In the rows, zero is written as 128.
140  144  130  120  100  79  151  126  133  160  129  162  152  120  145  147  72  116  168  102  104  117  121  130  147  99  164  142  114  131  123  165  138  130  131  96  181  133  129  129  120  137  131  130  137
gez
144  139  142  45  138  135  104  175  116  164  140  85  125  119  155  139  107  126  144  123  141  142  118  163  104  147  96  187  131  141  154  100  110  135  107  96  179  83  117  119  149  66  57  153  115
muruv
134  61  97  120  133  143  131  142  104  97  113  158  130  141  135  178  65  118  136  118  146  110  114  100  156  133  106  166  137  126  113  145  128  136  134  103  178  114  127  119  115  124  126  134  136
las
121  126  132  23  137  90  135  168  117  124  132  147  130  76  197  196  91  124  154  123  105  138  94  151  108  150  64  203  134  142  126  149  85  131  123  124  174  58  128  117  136  82  35  146  103
pemo
134  94  99  96  129  126  141  133  112  97  113  135  158  132  126  184  59  131  124  113  143  114  119  114  143  110  116  149  144  123  107  133  133  143  154  128  183  128  125  119  105  133  145  131  133
geri
124  62  89  121  130  126  135  136  113  96  103  147  147  130  124  181  56  116  133  127  161  109  115  107  151  117  105  154  133  115  119  150  130  149  135  109  192  154  137  119  117  129  148  139  154
Bol
123  68  104  125  138  135  136  131  113  98  111  118  144  149  125  159  73  113  129  105  162  107  115  109  137  126  118  168  132  129  118  141  129  139  146  113  176  141  140  135  107  123  129  111  155
las
127  140  135  82  103  84  145  147  119  145  134  174  144  111  146  141  67  99  161  114  106  143  107  126  135  109  152  132  134  130  106  165  119  122  141  90  171  117  128  125  110  143  130  119  125
doloz
135  140  148  66  102  138  126  168  119  144  119  128  120  118  186  149  102  127  123  123  141  130  118  130  151  120  99  206  124  138  142  138  112  118  118  107  182  80  118  136  166  78  59  168  112
gez
128  79  108  122  123  130  139  132  105  84  116  140  140  135  148  176  58  117  137  112  158  118  116  93  135  128  117  160  140  123  101  154  129  138  153  117  186  116  146  124  99  118  133  129  141
momaz
131  94  105  115  126  148  146  160  100  99  113  140  157  141  155  167  53  116  136  109  154  121  120  85  151  119  116  169  141  138  107  147  128  145  156  119  178  121  134  139  101  126  145  111  135
momaz
114  134  137  48  110  137  123  195  97  120  123  71  144  83  189  210  129  137  122  119  134  141  117  162  176  116  100  171  132  115  162  157  104  147  111  125  177  65  133  142  172  49  63  129  130
geri
131  149  144  94  105  72  149  118  135  149  126  139  149  130  126  128  61  102  150  106  110  134  104  130  139  100  171  149  118  122  98  161  130  120  139  97  195  135  139  113  107  126  110  128  131
muruv
105  129  148  14  128  125  98  161  100  126  132  87  115  116  121  146  120  125  125  138  144  148  136  167  137  149  76  154  132  120  163  131  108  129  132  103  187  80  130  105  166  78  64  161  142
veve
128  150  132  35  135  138  110  153  122  171  130  110  119  113  160  159  81  134  125  112  135  135  116  164  110  126  89  184  133  146  152  99  107  137  118  117  176  116  113  117  162  92  70  162  108
gez
135  136  137  99  110  77  156  145  132  152  119  151  150  120  139  123  72  109  169  113  124  127  102  130  128  103  169  140  128  136  121  168  121  134  128  101  182  127  137  108  115  132  122  131  149
Bol
124  67  97  127  123  139  146  148  106  111  121  133  135  134  128  161  66  127  126  109  147  122  115  108  140  133  122  152  139  138  113  124  126  150  153  118  174  123  147  144  112  134  154  120  151
veve
131  140  119  103  108  78  151  130  132  161  124  156  152  105  145  137  90  112  163  118  117  120  108  135  128  114  149  145  129  126  118  162  120  138  126  100  180  137  137  116  115  144  126  131  142
Bol
125  82  92  107  137  139  149  136  115  86  117  129  133  153  138  167  60  121  135  108  140  129  117  101  132  141  117  169  147  132  101  139  118  143  149  114  155  124  136  148  89  126  130  117  123
muruv
112  85  100  118  133  133  129  136  105  96  123  139  146  137  129  179  65  132  125  116  153  113  120  98  147  122  107  162  132  118  106  125  130  145  146  127  172  131  140  128  98  135  148  114  146
momaz
104  143  168  21  121  111  106  138  103  130  138  88  136  101  136  134  109  134  125  106  136  153  127  163  133  138  106  187  124  130  158  112  115  136  113  105  173  47  126  104  163  97  88  131  160
fisuv
125  129  134  97  113  81  144  134  130  139  124  159  158  105  137  138  81  99  166  121  116  118  108  127  145  96  155  134  126  124  105  172  126  123  132  97  190  126  139  101  117  129  119  123  146
Bol
108  144  130  84  139  127  111  177  115  137  132  88  131  92  165  151  129  133  133  119  132  147  123  136  128  158  94  174  177  164  167  136  108  129  105  112  156  68  130  132  149  75  68  111  132
doloz
130  134  134  79  100  86  152  157  128  155  125  136  151  95  144  140  78  119  164  112  115  125  106  150  137  99  164  145  133  128  121  155  122  135  134  105  181  131  138  129  102  142  147  114  149
geri
130  130  142  102  114  82  153  132  135  147  128  162  146  117  138  128  60  112  169  103  120  127  102  123  124  107  172  151  136  139  116  163  115  131  128  96  176  113  134  121  106  140  116  119  149
fisuv
115  145  123  60  123  124  95  158  104  112  136  68  118  75  191  197  117  131  120  123  142  140  118  160  130  151  69  191  139  127  158  137  122  126  124  107  154  76  125  130  162  84  73  128  125
geri
123  149  120  57  138  97  111  147  122  155  124  95  129  126  151  161  82  123  151  143  130  121  114  161  106  141  96  195  130  119  179  137  125  133  120  91  182  101  105  112  152  83  64  163  120
Bol
123  135  147  108  107  71  166  115  139  141  117  159  146  132  134  121  57  104  153  113  109  124  105  115  136  108  166  148  142  134  107  155  120  112  140  105  175  126  139  123  95  146  114  114  129
fisuv
123  144  154  59  132  134  130  140  106  113  134  137  136  101  164  152  87  146  141  103  117  141  130  152  137  138  110  190  118  145  116  103  124  135  123  124  164  26  128  89  130  89  98  155  134
fisuv
139  71  105  125  133  141  137  128  118  106  118  157  144  139  134  177  59  116  130  112  148  104  114  104  133  122  108  159  125  124  109  139  128  143  144  108  182  145  129  125  120  131  124  135  138
fisuv
128  65  102  114  126  141  139  134  96  82  118  150  131  143  123  173  72  127  121  104  147  105  106  112  147  131  129  160  136  127  103  132  128  140  139  121  196  98  133  119  108  129  141  128  144
veve
131  70  110  100  125  137  136  125  103  87  113  148  150  141  127  181  58  129  128  100  164  120  109  108  140  113  116  165  136  126  98  133  121  150  141  127  182  126  138  116  107  137  149  131  149
pemo
126  157  137  81  114  80  143  124  141  160  129  155  148  116  123  127  49  111  170  102  110  129  117  144  126  96  163  160  122  136  120  161  124  125  139  101  178  131  133  116  101  142  118  129  148
las
112  146  133  28  129  148  104  163  113  120  133  123  128  110  160  151  95  129  168  114  105  156  119  157  114  135  84  175  145  169  159  129  98  136  122  94  125  56  112  125  159  102  101  133  135
geri
125  159  141  48  131  143  105  179  102  150  119  92  121  97  166  145  96  136  146  112  149  140  131  170  126  123  115  197  124  129  175  118  113  135  107  114  163  96  98  140  154  85  93  146  144
geri
128  53  107  111  131  131  137  138  105  72  122  135  142  139  116  170  53  133  128  115  144  115  111  130  149  129  116  160  131  126  120  122  129  147  152  109  172  108  143  116  100  140  157  116  160
geri
131  132  123  89  101  78  158  129  126  134  120  152  153  113  125  145  72  106  166  113  107  130  118  142  121  104  158  126  131  126  120  161  124  138  137  99  182  117  138  124  107  134  138  132  145
veve
132  133  133  100  105  87  149  131  125  135  129  158  146  117  129  131  76  117  153  116  108  126  116  140  141  106  161  132  127  130  113  154  130  129  138  95  179  119  136  112  107  143  143  122  134
gez
130  110  118  16  127  121  124  169  111  109  131  105  133  115  161  142  73  96  146  125  130  150  112  156  98  138  52  192  126  131  147  111  97  148  117  100  173  90  128  115  171  91  84  152  115
veve
135  70  91  111  128  130  146  130  102  89  106  145  138  134  130  183  64  116  122  108  153  116  110  106  146  129  118  146  137  126  102  140  131  151  135  118  184  123  133  123  114  120  141  133  144
muruv
138  74  94  117  134  129  141  125  108  89  115  121  145  149  137  173  63  122  138  102  155  113  113  115  133  127  114  172  128  125  120  140  120  140  152  122  169  121  129  153  117  119  127  125  138
pemo
121  143  168  31  125  143  116  168  113  129  136  116  143  115  178  140  124  132  128  128  136  139  118  135  167  116  90  175  123  134  146  131  113  118  122  120  170  72  122  94  163  81  64  157  126
Bol
139  60  72  135  135  148  155  145  118  100  106  135  129  144  136  182  64  126  136  109  145  116  124  117  139  122  123  145  145  138  112  124  125  155  125  117  157  140  136  145  108  134  152  127  114
muruv
136  146  125  26  139  122  124  179  114  140  121  97  120  95  165  138  96  122  137  120  136  133  102  157  113  160  89  203  136  133  172  130  99  131  117  91  161  87  126  119  149  83  73  134  147
momaz
128  138  133  87  101  79  145  139  127  138  133  158  149  114  132  126  66  114  161  107  109  138  112  131  145  112  159  146  132  126  106  158  125  128  146  93  176  119  137  130  114  141  147  117  146
geri
118  151  129  56  135  133  106  173  106  129  139  93  116  106  165  121  104  109  140  120  127  146  119  148  104  162  87  170  140  151  139  109  114  123  142  74  162  64  128  131  165  71  73  135  133
veve
130  69  103  128  127  138  142  133  116  81  113  138  147  137  124  168  50  129  129  111  150  122  114  109  143  119  123  163  137  137  102  130  129  140  147  123  164  123  138  115  103  136  146  124  148
fisuv
133  63  94  121  128  139  145  131  103  95  111  115  142  138  153  186  61  122  130  110  158  109  122  117  139  114  116  155  133  122  122  137  130  144  151  114  187  133  135  136  118  123  139  132  124
gez
109  126  135  71  122  148  105  184  110  131  150  76  123  110  208  141  111  130  142  127  141  138  121  157  144  142  84  187  154  147  191  119  112  146  105  85  159  82  119  158  168  86  90  129  119
gez
132  152  167  69  135  140  106  155  120  138  130  100  127  98  173  133  121  118  134  148  123  127  117  146  137  127  92  183  112  117  163  128  115  96  127  97  161  69  110  131  153  66  60  150  115
geri
114  174  140  27  147  125  108  157  110  126  154  112  125  90  170  138  92  129  141  103  128  156  124  151  91  136  92  185  134  140  152  110  96  142  110  113  156  47  112  132  144  94  66  133  126
veve
135  138  137  117  105  87  147  127  134  155  127  156  137  124  146  116  65  101  165  110  103  121  105  138  133  108  165  149  126  139  112  152  122  114  137  99  188  131  139  123  105  133  114  120  126
momaz
125  154  135  15  129  139  118  159  103  125  144  124  137  118  166  149  87  118  163  134  99  136  128  160  120  143  74  183  110  108  162  117  104  125  145  94  159  82  104  135  137  79  78  163  132
veve
133  145  131  98  103  73  152  130  132  140  124  152  151  118  120  118  63  100  153  108  108  136  111  121  132  97  154  130  119  134  104  152  125  120  141  99  187  122  138  134  105  142  128  121  139
veve
133  74  86  103  132  144  128  140  98  99  119  141  149  132  121  192  64  128  137  114  154  114  126  122  141  126  112  148  143  127  99  130  132  147  152  108  183  108  135  120  101  122  149  129  138
las
129  125  142  94  103  83  162  119  130  131  120  151  152  117  144  133  55  104  164  105  120  131  114  137  128  97  164  142  134  137  114  163  117  124  147  98  177  119  144  124  100  142  121  120  141
fisuv
125  68  90  117  139  147  132  128  105  90  118  159  133  136  123  169  58  113  130  112  146  117  121  124  133  132  110  150  138  125  111  127  121  144  142  120  173  137  122  137  105  132  148  130  136
doloz
119  126  124  64  117  142  111  166  119  115  143  127  130  103  180  175  67  147  136  124  133  144  109  154  158  141  85  207  164  137  179  124  90  140  95  113  164  82  124  135  150  97  96  149  122
Bol
130  73  104  106  125  134  148  128  114  74  125  148  140  152  138  172  69  139  126  102  138  120  120  106  139  124  110  156  136  135  106  131  122  140  152  126  162  117  142  127  102  135  138  123  134
gez
134  146  133  92  113  85  149  141  131  153  134  164  149  114  133  133  60  126  172  101  100  134  113  135  134  107  167  150  131  135  119  148  124  135  131  101  165  112  127  124  105  151  151  118  140
geri
131  145  130  105  103  82  152  134  131  139  121  150  145  115  133  126  57  108  161  110  112  128  113  131  130  103  160  144  124  135  110  165  119  121  148  107  183  130  146  120  104  141  123  121  141
momaz
135  63  90  120  137  140  130  137  109  81  103  162  139  126  118  167  55  119  152  112  162  115  119  100  132  116  106  155  133  128  110  145  114  146  126  106  174  123  129  136  115  129  148  138  159
pemo
128  147  145  115  101  70  146  118  131  134  127  150  148  117  119  115  67  106  163  110  98  134  115  127  132  116  160  132  131  136  108  153  124  119  134  99  179  110  153  101  104  140  129  115  148
momaz
137  135  125  92  97  82  152  145  125  161  128  150  151  116  157  137  61  102  165  116  107  128  104  128  146  102  157  141  124  127  109  159  130  131  138  97  192  130  128  126  115  134  125  131  130
Bol
122  131  145  48  133  139  134  194  107  128  110  108  116  102  192  140  96  120  142  116  128  154  103  132  135  140  99  184  147  153  180  147  96  134  109  97  138  78  113  143  163  94  90  125  133
geri
139  82  97  121  134  144  150  140  120  114  113  123  145  151  139  172  72  128  135  110  155  113  120  104  139  108  119  155  126  130  116  140  133  146  140  115  180  139  139  148  100  119  140  131  124
muruv
138  132  133  92  103  71  156  130  125  141  119  155  152  106  146  139  80  102  168  114  110  124  105  133  128  106  154  139  131  122  103  164  115  119  140  98  186  121  140  124  112  128  117  127  130
pemo
124  139  138  94  99  81  149  123  125  146  135  145  147  126  142  127  75  111  153  110  110  127  101  133  139  102  157  144  122  121  121  161  127  124  144  93  199  127  141  127  103  138  128  126  137
veve
126  53  102  113  135  132  143  147  105  89  111  147  141  141  126  179  68  122  142  119  156  105  112  111  146  130  111  160  133  124  115  146  124  150  145  105  173  115  143  124  122  124  144  130  154
pemo
125  74  94  134  135  142  145  129  110  105  109  141  139  134  140  174  65  119  131  117  153  110  110  104  128  127  127  166  150  124  119  142  121  147  143  112  184  125  133  128  115  126  132  140  135
veve
125  151  148  60  125  133  128  164  107  121  136  129  130  112  186  142  69  132  138  108  110  151  109  162  124  111  104  201  119  152  184  137  96  135  106  107  177  47  108  130  158  104  78  143  107
doloz
134  77  85  104  132  144  135  146  106  99  120  126  144  137  135  172  63  120  123  123  164  110  117  112  128  124  102  157  142  120  117  126  129  145  157  106  191  135  130  143  107  126  142  136  132
veve
125  142  138  37  141  122  113  161  111  131  113  82  134  87  151  153  84  128  146  124  148  139  116  165  94  134  79  177  136  143  183  115  110  137  105  97  165  100  123  99  145  93  95  144  157
fisuv
131  143  135  82  104  78  157  143  129  134  128  159  148  127  139  128  52  114  170  101  112  153  117  120  120  111  149  138  132  145  115  156  112  134  145  100  154  114  140  140  113  133  139  125  139
gez
129  143  130  84  107  79  156  139  129  151  121  164  156  123  131  127  60  109  166  116  108  136  107  132  135  95  157  140  120  128  115  161  116  132  137  110  182  132  136  128  109  128  132  124  139
Bol
127  67  93  125  123  129  150  142  106  84  106  133  139  136  137  184  79  134  127  118  152  108  110  120  138  122  124  166  138  128  113  142  125  149  131  136  175  118  145  109  107  129  136  122  141
Bol
138  86  83  109  131  129  151  143  109  101  115  123  146  138  128  177  54  127  136  120  151  116  112  116  124  125  120  156  146  121  122  131  124  158  136  110  173  130  139  131  96  133  153  122  134
muruv
127  136  139  84  99  86  152  143  126  149  130  147  144  115  144  127  59  110  170  106  104  134  106  137  128  104  155  151  120  136  114  158  119  128  139  112  184  128  149  118  104  140  137  116  139
momaz
127  138  140  110  105  74  149  133  131  145  127  148  152  105  138  130  63  107  172  102  115  138  119  133  126  105  165  137  125  141  105  156  124  128  141  99  178  114  156  117  107  132  135  119  147
momaz
132  81  87  91  137  139  138  158  105  107  113  133  142  145  151  169  74  118  147  111  161  128  116  109  130  135  102  152  134  129  105  144  121  154  151  104  172  138  128  132  125  115  134  144  134
Bol
132  144  132  108  97  71  154  123  138  139  123  142  152  125  128  130  65  96  165  105  99  134  115  131  132  109  164  151  119  132  96  160  132  124  132  101  178  126  139  128  110  127  126  121  129
muruv
129  133  154  121  113  79  152  129  137  149  124  155  142  119  134  118  72  105  164  112  110  115  106  118  129  108  173  143  130  132  114  156  123  114  126  97  183  120  146  107  100  140  118  115  141
momaz
132  140  141  96  108  91  146  132  127  143  136  154  150  111  136  134  76  112  167  108  112  130  116  138  132  99  168  139  117  125  112  156  123  129  137  109  185  104  130  116  113  130  119  142  140
veve
127  138  140  99  106  69  148  135  136  153  122  148  148  104  131  127  66  115  164  114  115  135  105  135  133  98  167  147  134  126  118  165  121  128  132  101  184  132  141  119  106  140  133  124  147
geri
108  139  130  25  147  137  96  173  111  160  150  88  117  103  169  136  116  119  158  123  126  132  123  168  97  158  68  180  133  151  167  110  108  147  120  88  151  95  109  122  145  115  67  129  140
las
128  148  129  83  106  79  160  154  130  141  120  163  155  115  139  129  55  107  169  107  112  133  105  129  132  84  159  142  128  139  133  173  115  130  127  91  174  124  128  127  110  153  134  119  145
doloz
124  141  136  89  105  83  149  133  127  150  134  146  148  109  146  121  70  106  166  99  118  133  98  143  131  99  177  149  129  135  111  156  122  135  132  97  188  110  136  119  110  139  131  127  146
veve
128  142  151  89  107  86  152  139  134  140  122  159  151  125  126  123  71  114  160  112  103  129  115  124  138  99  159  145  121  140  105  154  130  116  139  102  182  112  145  113  85  137  137  114  136
momaz
